Each row has a class, written as a number after it.
[-406  -34 -343 -197  105  427 -111    9 -364  227 -257   47  -71  179
  255 -279  -40  -12 -219  -65 -193  326 -107  -53   29   99 -459 -359
  188  181  124  -99 -270 -456  -62 -344  164  637  240]
4
[ 407   32 -190  -52  -38 -164  328   67  -54  105   13 -142  155   86
  -60  -89  179   68   -3   48  -52  136   22  105  146 -203   99   34
  -76   28 -153   69 -162  -45  -31  109   85 -177 -111]
1
[  90  -99 -230   29  -22 -287  283   46 -182  -85  171  152  103   49
   25  -74  214  121 -151  -37  101   15   26   77  -46 -164 -107 -170
   47    5 -175  -11 -325 -202 -163  -82  133  -11  163]
10
[ -76  427 -157 -116 -234   37  323  170 -421  -18  -37   87   76  561
  418   29  363  300 -420  138  -71  258 -259  -51 -327 -102 -522  -51
  418  350 -216  128 -187 -245 -486  -55  357  149  296]
4
[ -31 -111   50  324    9  247 -147 -128  -89 -355   68   -9  -89 -142
   -6   -5  155  188  -83  -55 -211 -128 -144  -41 -183  110   17   92
   45 -146 -201 -214   30  -63 -104   21   30   92  178]
3
[ -58   66  -86  -30   56    7   66  -65 -289   66  -10  178   68 -186
  124  -92   25 -112  -77  -93   46  132   82   10  211  -90 -107 -123
  103   24   90   96  -52  -58  162 -100   99  173  -38]
1
[ 305  264  148  106  100 -156  117  286  -97  416  -40 -261  132  281
  225  -85  367  202  -48  349   71 -615 -312 -218  108 -111  142   81
  113   86 -386  230   75   41    1  -56 -249  -30   31]
11
[ 143 -123 -229 -132  -55 -131  358  -63 -276  144  217 -107  159  -44
   31  -91  106  127  -55  -31  -99  220  -30  226  -10 -125  -14 -118
  -97  -58  -51  -30 -175 -442   -9   39   23   55   86]
2
[-179  208   31   38  -89  353  -37 -160    2  -54  -25  214  -13 -181
  239 -221  112 -188 -219  -89  211   88   92 -130  -36  132   48 -174
  127  -55  -57 -136  103 -167  149  -80   33  155  153]
8
[ 214   -6 -119 -182  -15 -184  457   52 -272  121  121 -198  179   68
  105 -122  165  105   60  -68  136  270   41   36  -10 -141   83  -58
   45   82 -215   57  -81 -325   86 -137   36  -43 -161]
4
[ 236  899  -96 -231  -94   67 -351  103  137   28  -45 -225   -3   78
  530 -416  422   28 -576   69   -9    2   14 -404  169  137  -16  242
  193   66 -268 -333   19  165  -26  174 -393    4  269]
4
[   8   16   16  221   53  133 -156  -54  -13 -189 -195   39 -196   -6
   59 -179  146  -67 -216   -2  -92  -47 -115 -162  -95   70   33  -25
  112    9  -39  -42 -155   29  -65   42  132   62  204]
3
[  49  121  171  124  -37  322   38  -29  177 -239  -93  255  -34 -293
   33 -143   76 -123 -151   18   81 -157   11  -95   11   -6  154  192
   88  -97  -77  -32  124  136  147 -102   51  -15   75]
2
[ 195 -209 -194  -16   -8  -56  321 -108 -329  141  172 -107  215  -46
  114 -120   46   81   89  -69  -16  221  -24  165   44 -266  -10 -222
   34   11  -60   97 -112 -245  -94 -183   35   66 -158]
7
[  68   61  -65 -208   57  140  221  -11 -238  169   20 -190  107  -31
  197 -169   86   -2 -119  -96  -76  177  -65   93  123 -208   39  -92
   73   54   44    0   42 -238  126 -148   24  144  -42]
7
[ -97 -241   77  209  -20  161  -33  -43  -18 -203  245   67  -11 -173
  -87  -73  158    9 -126   40  -39 -167   -7  152 -237   90   75   53
 -107 -175   59 -162  -82 -249 -102   75 -118  -45  173]
0
[ -45   57  321 -113  -62 -139   51   77    6  214   66  374   40   -3
 -265  -98  132  -18 -275  185  -32   68  121   95  131 -140  -94 -266
   31  251  313   59 -121   61 -164 -215   86  -65  143]
11
[-289   -8 -170  197 -286  423  240 -368  -77  181  135  -41 -145  -10
  367 -183  -40  130 -450 -211  -32   88 -216  255 -230    5 -363 -389
  243   42 -299 -157  -52 -438 -364  -34  253   80  325]
9
[  42  279 -190 -352 -254  152  401  -26   90   60 -114 -423   65  152
  360 -150 -127  194  -26  -80  -42  183 -229   20 -213 -169 -249  133
 -197   54 -177  160   24 -326  -43   62 -129  187  209]
7
[ -90 -311   35  321 -288  192   85   47 -309   28  212   43  185  198
  353   24  561  543 -265  292  328  -35 -210  171 -225  340   82 -168
   45  -98 -406 -168  104 -522  -90 -383  -99  292  499]
6
[-414 -229 -438  226 -526 -108    2 -234   82  250 -114 -190  -32   22
  216   52  -71  490   64 -124    4  384 -117  281 -197   54 -207 -379
 -221  -68 -265   41  -77 -328 -366 -177 -291 -234   41]
7
[ 161   44 -248    6    4 -298  319   47 -106  154   -4 -167  130  182
   83 -110  116  111   63  -85  -39  133  -89  -44    0 -222   15    5
  -10  132 -223   60 -233 -148  -31   29  211  -92 -104]
11
[-155  -31  128  115  -32  -11  513  378   68 -119  286   78   23   97
  204   96  285  227 -316  132 -112 -294  -25   43 -467   52  117  195
   60 -112 -148 -153  -23 -417  189 -145   53 -143  258]
1
[ 169  499  354 -411  -31  782   40 -156  -79  187  -60 -139  108  -99
  252 -279 -181 -113 -479  240 -188  388  125  -46  314 -269 -406  -13
  245  405  513 -123  128   19  -12 -252   51  445  -69]
5
[ 115  194 -321  407 -116 -539 -137  174 -230 -208  133  383 -236  -37
  -20  214  136  165 -198   75 -263 -181  134 -250 -130  333 -186  -65
   27 -351 -564 -311 -109  -28 -313  581 -226 -145  256]
1
[ 134   90  148  157   67  220   18  -92 -107 -159   17 -112  -38 -128
   73 -247  138  -91  -71  -47   42   73   27 -122  -92  -88  231    7
   18  -82 -161 -165  163  -81   23   39  -29   -9  -35]
0
[ -58  132  230  206   61  336    4  127   52 -221  107  276  150 -250
  -30 -277  223 -256 -125  -58  -33 -348   74   54   62 -210  147  179
  -47 -111  123 -128  -45   11  115 -193  -48   11    1]
10
[-264 -379  -17  229 -288   30  -68  -35   88  102  -49  763  151 -181
  256  271   18  206   60  376  119 -363 -340  222 -227  249 -106 -227
   34 -105  114    5   59 -285 -227 -309  -46  262  395]
0
[ 234  -41 -232  -24  -94 -367  275   12 -275   43   97 -164   15  154
    0  -12   22  230  -41  -49  -63  178  -79   30 -115  -41  -19  -40
    2  109 -286  -25 -234 -216 -258   61   88 -214  -54]
4
[-410  460   66 -120  -45  409 -349  -43  199 -135 -603  -62 -404  116
  226   42 -117   63 -123  112   77 -125 -311 -151   44  461 -496   14
  -78  131 -272   -3   62 -160   67 -107 -101  297  551]
6
[  87  -90 -227 -194  -44    9  297  -35 -338  189   80 -207  136  132
   86 -197   98  166  -98   -6  -41  238   30  189   41  -51 -107 -214
   47  155   52   40 -219 -320  113 -189   99  125   96]
1
[-327 -556  132  519 -145 -407 -273  -50 -151 -108  -40  245 -271  130
 -385  416 -160  326   72 -179   -6  -91  -47 -136 -305  315 -132 -635
  172  137 -377 -122 -266   -2 -697 -222   -5 -289  195]
2
[  77 -237   92  202    6 -114   -7  -55    8 -102  -94   77 -142 -133
  -49  -64  -18 -118  -19   -5   63  -10   30  -72  -58   68  288   12
   13  -81 -117  -54  -54  100   62  -26   20 -216  127]
10
[ 400  -22 -136   11  -87 -440  460   95 -377   -1  249   14  165   22
  -87   36  232  113   14   70 -115  119  162  199   50 -225  -38  -49
  -46  -21 -131   76 -277 -153 -198   67   25 -204  -99]
5
[-111   -4  -96  269  108 -266 -342  260 -239 -326 -237  308    4  366
 -173  335  -74  116  170   79 -105 -395 -189 -234 -315  143  -77    9
   -5   56  -44  -76 -241  -14 -384 -121  236  297  219]
1
[-150  256  169   84  -42  215   85   47  238 -156  -47  220  -20 -196
   57 -331  273 -264  -88  -44   33 -198  148  -10   -4  -38   23   27
  -78  -13   62  -91   48   -2  216   66  -50  -90   91]
5
[ 165   67   61   -2  -15  387   80 -147   81 -315   52 -109  -17 -264
  175 -134  158  -35 -273   -8   32  -10  -30   74   31 -171  184  203
   19 -206  -58 -225   87 -109  125  -99    3  165  198]
11
[  15  146  -76  137   49   93   96   21   82 -215   14  -14   60  -91
  126 -297  344  -84 -181 -103    2   21  -76  105 -116 -211  189  113
  -86 -118   10 -205  -79 -179  -55   92   79 -119   20]
5
[ 363  493 -244 -151  -35  -19  333  228   76  227 -233 -661   46  399
  256 -110  451  580 -468  219 -429 -261 -413 -215 -178 -367 -104  554
  138  239 -230   62 -174 -246  -16  348  254  268  130]
3
[ 103  -96 -121  -52    0  -52  299 -125 -195  166  101 -179  121  -80
  141 -193   49   15  -13  -97   84  307   55   62   54 -113  101 -142
   46   26  -86  -76  -56 -187   84 -141   67  -34  -97]
8
[ -39 -251  -31  199   -5 -278 -220   63   47 -225  -49  195  -90   22
 -224  158   38  102   93   44   53 -305  -70   50 -151  175  162  100
  -67 -165  -29   75 -165  138  -49  -17  -62 -157  232]
4
[  27 -109  -10  222 -104 -111  -13  -12  132  -42 -100  216  -50   55
  -50    3  141    7  122   62  319 -197  -82 -141  -82  141  202   34
  104  -54 -376   94   49  197  -51   -4   68 -172   28]
2
[  46  -14   83  129   74  200   90   27  181  -58  -45   82   16 -220
  -61 -191   63 -159 -117  -30 -154 -107  -43  -77   66 -108  148  -68
  -19  -23   48  -42  -39  112    3 -134   34 -142  -40]
8
[ 185 -136  176  182   58  138   53  -52 -110 -195   13  -46  -38  -65
  -88  -79  128  -85 -116   48  -26  -93   36 -148 -116  -38  196   29
   77   13  -66  -20  -51  -26   25  -65  128   87   99]
8
[ 148 -138 -259   -1 -214 -176  372  -53 -205  133  145  -59   93  -35
   76   -5   95  214  -21  -56  -89  126 -127  236  -11  -64 -113 -130
  -31  -55 -196   53 -171 -277 -204   97  -45 -127    9]
7
[-104  137   36  123  -20  221   99   71 -128 -309  164  402  231 -259
  203  -90  280 -162   36  -59   98 -265  -77  143  -10   17   55  128
  127 -192   13  -56   -6   35  -15 -287  -42  -63   26]
7
[-123   17 -100  -41   87   65   16  336  206 -267  133  516  -24  -30
   -2 -163  -47 -216 -304    6 -349 -335  244  -74 -282   42 -292 -184
  190   48  223 -403 -462 -158 -190 -130  -96  -18  333]
9
[ 112   69 -126  -95  -22  -31  387   47 -245  155  159   93  156   -8
  195 -171  154  -59 -126  -17  -79  190   15  177  114 -218 -134  -74
   16   48  -33    1 -142 -266  -13   27   72  -25  -17]
7
[ 205 -172 -158   86 -178 -463  240  -27 -237  144   55 -175  102  240
 -111  -74  122  255   81   20  198  103 -142  138 -100 -192   83  -47
    8  168 -283  190 -253  -98 -290  -83   46 -306  -94]
3
[ 175   59 -129    0  -77  -96  312  -31 -209  153   60  -64  142   66
  109 -220  144  -80  -68 -164   36  270   10  106  180 -231  -16 -203
   55  172  -93  143  -98  -24  -62  -88  203  -98 -162]
1
[-116 -318 -247   61 -231 -480  -77  106  171  291 -114  536   13  394
 -211  178 -193  207  300   71  247  -74  -57   36  -13  714 -101 -389
  215  119 -299  134 -312  172  104 -281   92 -279  458]
6
[-351 -122   67  245 -111  154   12   25 -223  111 -418 -226 -374  -96
  173  125  249  119 -378  -11 -187 -198 -162 -251  -98  184  -28 -147
    8  -71 -353  -24 -122 -539   97  -12  -60  389  563]
10
[ 163  -30 -260  -17  -32 -242  323  -71 -285  211   31 -109  101   92
   42 -140  106  214  -31  -36   35  288 -137   77   21 -209  -26 -115
   56   93 -202   47 -133 -186 -129   54  201  -85  -96]
0
[  85  139   43  163  -60  171  220   20 -174 -343  183  162   79 -149
  207 -216  250 -194 -158  -68  -10  -30   73   73 -193 -153   23   58
  -50 -134  -70 -130   -4 -208 -109  205  -43  -76  137]
0
[ -36  279  210  245  -27  317  -51  -45 -134 -401  -90  426   12 -423
  178 -221  193 -354  -50 -128   92 -178  135 -207  122 -109  143   83
   63 -169 -131 -169  182  154  135 -141   -1  165   24]
10
[ 439 -201 -552  -40   59 -242   14   70  -28  252   86 -411 -207  355
  184  -38 -294  371 -252 -111 -358  203   28 -525 -355   59 -155  -78
  317   29 -617 -225 -329 -395 -252  498 -130  167   83]
11
[  65  -74 -283  -74  -42  -53  270  -71 -205  176   86    7   95  -49
  188 -200   52   71 -179  -91  -22  195  -16   34   23 -265 -182 -185
  120   62  -68   21 -230 -269  -75   65   45  100   18]
1
[ 227  -55 -113   67   -5 -131  277  -83 -262  139   21 -122  128  -34
   74  -69   70   56   14  -80  -33  217  -15    3   12 -293   48  -86
   87   60 -146  112 -119 -185  -69  -27  115  -13 -179]
8
[ 219  -31 -222  -64   50  -53  349    5 -179   20   83 -135  103   83
   61 -169  101   11  -21 -132  -99  298  -24   49   -6 -174   14 -115
   66   59 -196  -11 -124 -183  -55   -5  175  -89  -68]
2
[ 247 -190 -134   14 -121 -204  482  -43 -289  142   46 -231  102   12
  116   -7  186  122   -7  -12   49  150  -71   73   27 -243   70  -32
   26   37 -219  173 -155 -218   15   37  104  -31  -52]
1
[ 184 -217  -16   80 -141 -151  139 -174 -130   52   13  -56  -37  -81
   -9   62  -54  149   43   45   45   93  -47   51   54 -131  -39   17
  -49   16 -186   97  -64  -68  -74   78  -10    2  -13]
5
[ 252   81 -119  -59   24 -128  366   97 -263  110  204 -117  186  -39
  -19 -129  231   31  -91  -34 -107   58  110  153  164 -120 -139  -53
  -15  -18  -40   67 -232 -281   74   60  -49   61    0]
7
[ 147   70  120   83  -10  455  139   97    3 -325  160   84  240 -121
   94 -237  385 -130   21   36  110 -161   43  171    3   -2  133  105
 -112  -95  -16   25   67 -103   47 -229 -110  -22  -30]
0
[  37  585  -52  149  -64  116  497   81  320 -309  -73   85   36 -273
  345 -106  590 -225 -326   -9 -181 -172  -21   78 -134 -518 -185  461
   25 -156   55   24   97  -59    5  658  332   29  -30]
6
[ 199  -18 -220  -19   23 -171  146   76 -158  -70   67    3   60  -37
   76 -135  109  163  -37  -22  109    9    4   27   19   62  103   56
   30  -97 -280  -90 -216 -150   42 -136 -125 -173   45]
4
[-847 -407 -246 -432 -218  215  111 -184  -24  507  -42  150  -94 -226
  121 -179 -386  120   25  -87  310  220  134  254   13  647 -370 -549
   34   62  269  -51 -238 -660  516 -675 -242  309  388]
11
[ 217  -54 -266  -47   38 -212  213  -34 -128  193  -43  -83  144  155
  -85  -56   13  191  155   -8 -109  204 -112   -6   16 -107 -121 -122
   36  153 -152  149 -268 -105 -124   -7  174  -63 -116]
8
[ 279   50 -277 -176  -15 -191  327  -62 -172  189  107 -155  133  -32
   79 -173   95  128  -88  -49  -61  262   29   43   64 -202   12 -129
   60   46 -131  -15 -274 -277  -12  -22   30  -91  -48]
0
[ 188   45 -212 -126  -33 -194  399  112 -106   51  124 -201   86  197
   14 -172  300  238 -107   33   76  103   55   38 -133  -11  -22  -59
   84  120 -264   40 -220 -308   14  -41   51 -154   13]
3
[-211 -210 -542   38 -229 -509  291  302 -166 -118  324  693  469 -152
 -263  199  242  -79  279 -114 -158  -58  330  461   41 -269 -300 -227
 -492 -298  238  227 -355 -384  -99   81 -153  115   33]
9
[ 230 -202 -277  126  -46 -166  315   55 -267  -92  305  -14  173   85
   28   39  188  312  -83    5   14 -116  -54  164 -134 -123 -141 -128
   93  -73 -270   80 -339 -335 -232  -99  -34  -22   72]
7
[-361  157   23  136 -168  -25  -35  -19  113  241 -208  164 -183  259
   20  204 -158  332 -212  223 -111   26 -174   59  -23   30 -507   11
 -244   96  -73  -41   22 -231  -38  307  176  253  403]
4
[ 318 -123 -224   95  -74 -280  360   -7 -297  180  155 -238  105   89
  -21 -123  120  180  -85   18 -162  217    5  -20  -55 -321    2   56
   30  128 -242   79 -198 -177 -153  256   88 -178 -203]
2
[ 251   -1 -138 -206  107  -11  349   39 -125  114  167   63  232  -94
  178 -143   69  -55   -2  -59  -56  154    7  105  109 -252   69   -8
  115  -28  -18  -46 -111 -129   84 -114   51  -51 -118]
9
[ 101  169  215   35  -64  326  155  -45 -105 -257   25  -27   20 -167
  -13 -107  267 -107  -96   50    0  -41   99   71   -1 -109   66  160
   18  -81   16   70  143   14  112  -30    3   56   35]
7
[-170   90  103  143  -66  321   95 -126 -159 -306  -83   11  -48  -62
  175 -139   18  -90  -19 -132  119   80   20 -153 -227  -96 -126    1
   75   62 -173   21  186  -71  -53   23   92  150   61]
3
[ 181   -8 -197  609 -222 -326  244   10   22  -97   16  -35 -140   29
  247   99  330  441 -394   -6 -162 -445 -555 -323 -334   79 -117   43
  494  -68 -769  -55 -411   55 -526  180  152 -262  378]
6
[-158 -434   -4 -305 -198  224  250  -76 -316  252   15  -42   11   32
  179   13 -328   56 -291  165  -69  170  -50  124 -169  -87 -249 -338
   99  306  264  268 -258 -454  -73 -552  -53  269  359]
9
[ -62  -90  113  290  141  262 -175  -87   82 -159 -169   32 -103 -203
  -56 -153   60 -147  -73   50  -97 -249 -175 -161 -111   -7  127  164
   28 -102  -19 -135   33   31   31   88   60  148  178]
8
[-135 -803  148 -155 -220  153  136 -128 -313  200  233 -272   63  -89
   33  221 -243  -64   77 -101 -133  487  116  180   46   83   53 -668
 -114  -64   51   -9  183 -442   79 -523 -417  388  390]
7
[-124 -397  203  442   32   70 -327 -125 -158 -217    1  225  -20 -183
 -185  158   57  125   90  105  -76 -352 -213  121  -52   82   31 -119
  -33 -164  113   36  -78   71 -181 -253  -80  146  245]
7
[ -23  -22 -181  115 -108 -107  377   -2 -340   88  148   73  128   65
  108  -56  162  150  -97  -69  -27   84 -100  167   12 -199 -179 -135
  -25   11 -137  118 -186 -317  -55  -22  184   79   42]
5
